Here is a tiny trained network, its code and every weight. The questions are about switching its units off for an input and a class, where a switched-off unit gives its printed mean instead of its output.

import numpy as np


def w(rows, s, z=0):
    codes = np.array(rows[::2]) - 128.0
    scale = np.full(codes.shape[1], s)
    scale[-1] = z or s
    return codes * scale


def f(y):
    return np.maximum(y, 0)


def log_softmax(a):
    a = a - a.max(-1, keepdims=True)
    return a - np.log(np.exp(a).sum(-1, keepdims=True))


def net(x, mask):
    res = np.array(x, float).reshape(1, 8) / 4 @ E
    y = f(res @ A[0][:, :-1].T + A[0][:, -1])
    res = res + np.where(mask, y, B[0][:, -1]) @ B[0][:, :-1]
    return log_softmax(res[-1] @ U[:, :-1].T + U[:, -1])


A, B = {}, {}
E = w([
[128,128,128],'x0',
[128,129,128],'x1',
[127,127,128],'x2',
[214,231,186],'x3',
[128,128,127],'x4',
[182,164,1],'x5',
[28,206,124],'x6',
[129,128,128],'x7',
],0.0092)
A[0] = w([
[128,156,141,85],'N1',
[131,148,85,66],'N2',
[131,76,86,10],'N3',
[85,163,180,99],'N4',
[132,141,100,97],'N5',
[197,200,158,69],'N6',
[8,182,199,140],'N7',
[201,227,188,140],'N8',
[32,230,91,50],'N9',
[122,95,199,174],'N10',
[209,116,40,118],'N11',
[136,155,67,73],'N12',
[26,49,90,144],'N13',
[118,88,88,110],'N14',
[136,158,60,105],'N15',
[110,62,94,175],'N16',
[139,145,141,139],'N17',
[73,72,115,154],'N18',
[72,57,85,253],'N19',
[82,179,107,78],'N20',
[139,67,223,188],'N21',
[114,70,98,132],'N22',
],0.017,0.0054)
B[0] = w([
[121,110,139,145],'N1',
[100,102,154,154],'N2',
[180,149,132,157],'N3',
[101,94,95,182],'N4',
[117,114,147,147],'N5',
[166,139,56,197],'N6',
[93,113,38,251],'N7',
[120,6,99,235],'N8',
[133,110,221,221],'N9',
[129,108,182,200],'N10',
[152,168,49,216],'N11',
[116,107,173,170],'N12',
[76,167,71,244],'N13',
[144,148,145,168],'N14',
[152,133,162,181],'N15',
[144,168,162,198],'N16',
[136,115,124,148],'N17',
[108,166,119,201],'N18',
[156,253,134,236],'N19',
[132,126,173,172],'N20',
[135,126,206,225],'N21',
[147,154,155,182],'N22',
],0.049,0.015)
U = w([
[80,177,208,229],'0',
[73,151,6,165],'1',
[189,53,181,199],'2',
[71,96,80,5],'3',
[138,167,83,1],'4',
],0.011,0.0036)

Each question gives the input, the list of numbers given to net, and the class t.
The units are the neurons (one row each of A and B). Each row of codes is followed by its name. A weight is (code - 128) times the scale printed after its matrix; where a second scale follows, it is the last column's (A, B and U).
mask holds one flag per neuron, in row order. A switched-off neuron (its flag False) gives its mean, the last column of its row in B, instead of its output. The means were averaged over made-up inputs and are rounded, as every weight is.
A unit's drop is (log p(t) with every unit on - log p(t) with that unit switched off) / (log p(t) with every unit on - log p(t) with every unit switched off).
most important unit: the unit with the biggest drop
top k neurons: the k neurons with the biggest drops, biggest first
drop when u is switched off: that unit's drop, to one decimal
input [4,-6,-5,0,6,-6,1,-4], class 1: top 3 neurons => [N7; N9; N8]
input [-4,-4,1,-8,-8,0,0,6], class 0: top 3 neurons => [N7; N11; N16]
input [-7,7,8,2,2,-5,0,-5], class 2: top 2 neurons => [N13; N21]
input [-6,2,7,0,-6,2,7,-1], class 0: most important unit => N9
input [1,1,6,7,-6,0,8,-6], class 3: top 2 neurons => [N7; N21]
input [-7,-2,1,2,-5,1,7,-5], class 2: top 2 neurons => [N9; N13]
input [7,-3,-3,4,5,1,1,6], class 2: top 3 neurons => [N13; N7; N11]
input [6,-2,-3,1,-8,-6,7,3], class 3: top 2 neurons => [N7; N9]
input [8,2,6,-1,-8,5,-4,-6], class 4: top 3 neurons => [N11; N7; N13]
input [-4,7,2,8,7,0,-8,-7], class 2: top 2 neurons => [N13; N7]
input [-7,3,-8,-6,6,7,-1,-6], class 4: top 2 neurons => [N11; N9]
input [5,6,-3,-7,-8,3,0,1], class 4: top 3 neurons => [N9; N21; N13]
input [4,6,-2,1,-3,-1,-2,7], class 2: top 3 neurons => [N19; N13; N7]
input [6,7,2,-3,8,7,-5,-2], class 4: most important unit => N11
input [5,8,6,-3,-4,8,-3,-1], class 4: drop when N11 is switched off => 3.3
input [-5,-3,3,0,5,2,-8,6], class 4: drop when N7 is switched off => 2.5
input [4,-6,-1,0,-8,-1,-5,-2], class 0: drop when N8 is switched off => 2.9
